Below are the code and all the weights of a small trained network. Each question names an input and a target symbol and asks about switching units off, where a switched-off unit gives its printed mean instead of its output.

import numpy as np


def w(rows, s, z=0):
    codes = np.array(rows[::2]) - 128.0
    scale = np.full(codes.shape[1], s)
    scale[-1] = z or s
    return codes * scale


def f(y):
    return np.maximum(y, 0)


def softmax(a):
    e = np.exp(a - a.max(-1, keepdims=True))
    return e / e.sum(-1, keepdims=True)


def log_softmax(a):
    a = a - a.max(-1, keepdims=True)
    return a - np.log(np.exp(a).sum(-1, keepdims=True))


def net(x, mask):
    ids = ['αβζηλτψ'.index(c) for c in x.split()]
    T = len(ids)
    res = E[ids] + P[:T]
    u = 0
    for l in range(2):
        r = res
        for j in range(3):
            rows = slice(3 * j, 3 * j + 3)
            q, k, v = (r @ M[l][rows].T for M in (Q, K, V))
            z = softmax(np.where(np.tri(T) > 0, q @ k.T / 3**0.5, -1e9)) @ v
            o = O[l][rows]
            res = res + np.where(mask[u + j], z, o[:, -1]) @ o[:, :-1]
        u += 3
        y = f(res @ A[l][:, :-1].T + A[l][:, -1])
        res = res + np.where(mask[u : u + 4], y, B[l][:, -1]) @ B[l][:, :-1]
        u += 4
    return log_softmax(res[-1] @ U[:, :-1].T + U[:, -1])


Q, K, V, O, A, B = {}, {}, {}, {}, {}, {}
E = w([
[115,145,140,202,81],'α',
[180,112,26,113,116],'β',
[190,98,190,94,108],'ζ',
[192,188,116,78,149],'η',
[151,228,49,147,132],'λ',
[10,44,114,13,143],'τ',
[151,219,216,156,120],'ψ',
],0.011)
P = w([
[144,126,127,101,112],'0',
[148,146,94,146,8],'1',
[149,143,109,121,50],'2',
[181,84,140,164,226],'3',
[148,115,134,131,152],'4',
[128,149,130,80,41],'5',
[123,137,125,109,140],'6',
[120,147,152,132,161],'7',
[110,168,152,117,148],'8',
[102,186,157,123,136],'9',
[99,210,177,118,151],'10',
],0.011)
Q[0] = w([
[126,161,118,83,3],'L0H1',
[85,129,115,61,46],'L0H1',
[139,70,101,149,173],'L0H1',
[133,107,128,203,117],'L0H2',
[136,101,144,157,123],'L0H2',
[106,160,96,113,135],'L0H2',
[88,72,167,131,104],'L0H3',
[123,182,118,155,108],'L0H3',
[107,119,146,141,99],'L0H3',
],0.014)
K[0] = w([
[71,91,143,108,248],'L0H1',
[87,101,121,159,184],'L0H1',
[195,119,114,157,97],'L0H1',
[178,163,126,122,134],'L0H2',
[159,159,105,117,141],'L0H2',
[121,93,170,139,111],'L0H2',
[136,90,173,191,85],'L0H3',
[69,130,86,121,132],'L0H3',
[109,117,127,145,104],'L0H3',
],0.016)
V[0] = w([
[111,60,254,149,64],'L0H1',
[185,97,225,66,163],'L0H1',
[114,31,96,167,73],'L0H1',
[216,152,127,129,103],'L0H2',
[80,59,113,103,135],'L0H2',
[81,120,145,101,142],'L0H2',
[131,187,99,108,180],'L0H3',
[141,131,88,73,176],'L0H3',
[160,151,178,148,117],'L0H3',
],0.0097)
O[0] = w([
[113,183,61,95,198,164],'L0H1',
[157,126,121,168,249,161],'L0H1',
[121,199,143,87,123,140],'L0H1',
[172,142,96,120,114,254],'L0H2',
[95,119,156,114,181,57],'L0H2',
[98,111,141,145,147,68],'L0H2',
[143,98,174,137,84,102],'L0H3',
[166,108,150,121,107,93],'L0H3',
[105,123,144,156,166,172],'L0H3',
],0.011,0.0028)
A[0] = w([
[101,157,146,161,195,196],'L0N1',
[178,236,24,172,124,240],'L0N2',
[95,177,158,98,71,254],'L0N3',
[74,24,110,1,129,244],'L0N4',
],0.0048,0.0019)
B[0] = w([
[126,188,196,151,81,164],'L0N1',
[175,254,163,174,189,254],'L0N2',
[86,145,136,91,91,187],'L0N3',
[76,137,2,22,109,161],'L0N4',
],0.0051,0.0065)
Q[1] = w([
[194,152,119,190,97],'L1H1',
[228,127,129,136,108],'L1H1',
[160,130,106,176,147],'L1H1',
[254,85,107,97,160],'L1H2',
[95,75,91,90,112],'L1H2',
[87,153,56,185,82],'L1H2',
[129,55,100,134,46],'L1H3',
[130,105,37,173,108],'L1H3',
[147,142,91,166,214],'L1H3',
],0.0071)
K[1] = w([
[50,124,127,135,131],'L1H1',
[82,81,77,89,157],'L1H1',
[92,134,162,129,136],'L1H1',
[254,147,185,125,119],'L1H2',
[147,150,50,139,99],'L1H2',
[88,50,44,34,214],'L1H2',
[206,149,72,124,109],'L1H3',
[207,114,211,98,140],'L1H3',
[105,141,228,108,110],'L1H3',
],0.0074)
V[1] = w([
[164,173,254,207,122],'L1H1',
[187,135,29,114,113],'L1H1',
[50,65,81,62,144],'L1H1',
[94,116,60,40,130],'L1H2',
[84,180,169,201,141],'L1H2',
[28,146,193,124,85],'L1H2',
[95,73,23,63,157],'L1H3',
[17,82,65,39,155],'L1H3',
[52,183,202,205,137],'L1H3',
],0.006)
O[1] = w([
[174,56,55,98,148,127],'L1H1',
[158,130,189,113,134,253],'L1H1',
[62,203,132,160,114,9],'L1H1',
[195,94,163,169,155,206],'L1H2',
[103,106,37,111,66,108],'L1H2',
[149,132,42,152,145,80],'L1H2',
[80,136,183,183,111,130],'L1H3',
[86,125,142,199,115,99],'L1H3',
[137,59,1,124,94,92],'L1H3',
],0.0073,0.0036)
A[1] = w([
[122,169,62,51,185,253],'L1N1',
[39,190,203,154,100,42],'L1N2',
[254,92,82,186,169,66],'L1N3',
[109,189,145,216,135,29],'L1N4',
],0.0063,0.0031)
B[1] = w([
[58,206,82,59,142,254],'L1N1',
[123,98,31,102,145,244],'L1N2',
[169,1,69,242,204,228],'L1N3',
[79,86,88,72,60,234],'L1N4',
],0.0069,0.0063)
U = w([
[78,189,71,17,64,189],'α',
[132,206,246,122,88,156],'β',
[144,195,174,178,253,138],'ζ',
[179,42,179,242,156,171],'η',
[135,34,105,105,17,83],'λ',
[93,94,129,156,106,75],'τ',
[138,61,28,147,132,2],'ψ',
],0.0053,0.0062)

Each question gives the input, a string of symbols that net reads in full, and the target symbol t.
The units are the heads (3 rows each of Q, K, V and O) and the neurons (one row each of A and B). Each row of codes is followed by its name. A weight is (code - 128) times the scale printed after its matrix; where a second scale follows, it is the last column's (O, A, B and U).
mask holds one flag per unit, layer by layer, with each layer's heads first. A switched-off unit (its flag False) gives its mean, the last column of its rows in O or B, instead of its output. The means were averaged over made-up inputs and are rounded, as every weight is.
A unit's drop is (log p(t) with every unit on - log p(t) with that unit switched off) / (log p(t) with every unit on - log p(t) with every unit switched off).
The circuit of an input: a set's keep is (log p(t) with only the set's units on - log p(t) with every unit switched off) / (log p(t) with every unit on - log p(t) with every unit switched off). Starting from the 12 units with the biggest drops (on a tie, the unit counted first), units are removed one at a time, each time the one whose removal leaves the highest keep (on an exact tie, the one counted first), for as long as the keep stays at least 0.8.
units of the circuit, in order: the units of the circuit, biggest drop first
most important unit: the unit with the biggest drop
k most important neurons: the k neurons with the biggest drops, biggest first
top k neurons in layer l: the k neurons of layer l with the biggest drops, biggest first
which heads matter: for each layer, one digit per head in row order, 1 if its drop is at least 0.15 and else 0, layers parted by /
input β η ζ, target β: most important unit -> L1H3
input ψ ζ η, target ψ: which heads matter -> 101 / 101
input α τ α η, target α: top 2 neurons in layer 1 -> (L1N2 L1N4)
input λ ζ ζ λ α α, target λ: units of the circuit, in order -> (L0H1 L0N2)
input η η λ η ζ λ α η η ζ α, target η: units of the circuit, in order -> (L0H1 L1N1)
input β α α ζ, target α: which heads matter -> 100 / 000
input τ λ η β, target α: 3 most important neurons -> (L0N4 L1N2 L1N3)
input η ζ η η λ, target η: units of the circuit, in order -> (L1N3 L0H1 L0H3)
input ψ α τ τ α η α α ζ τ, target ζ: units of the circuit, in order -> (L0H1 L0H2)
input β τ α ψ η α ζ τ τ, target ζ: units of the circuit, in order -> (L0H2 L1N4)
input β β η α, target β: which heads matter -> 100 / 001
input ψ λ α, target ψ: 2 most important neurons -> (L1N3 L0N2)
input α α α η ζ ψ, target η: which heads matter -> 100 / 000
input α α η η α ζ, target η: which heads matter -> 100 / 000
input τ η α λ, target α: most important unit -> L1H1
input ζ η τ η ζ, target β: which heads matter -> 000 / 100
input ζ η β, target ζ: units of the circuit, in order -> (L0H1 L0N2)
input λ ζ ψ, target λ: units of the circuit, in order -> (L0H1 L1H1)
input ψ α α α τ η ζ α, target η: which heads matter -> 001 / 010
input λ α α β, target α: units of the circuit, in order -> (L0H1)
input η α λ ψ, target α: which heads matter -> 100 / 011
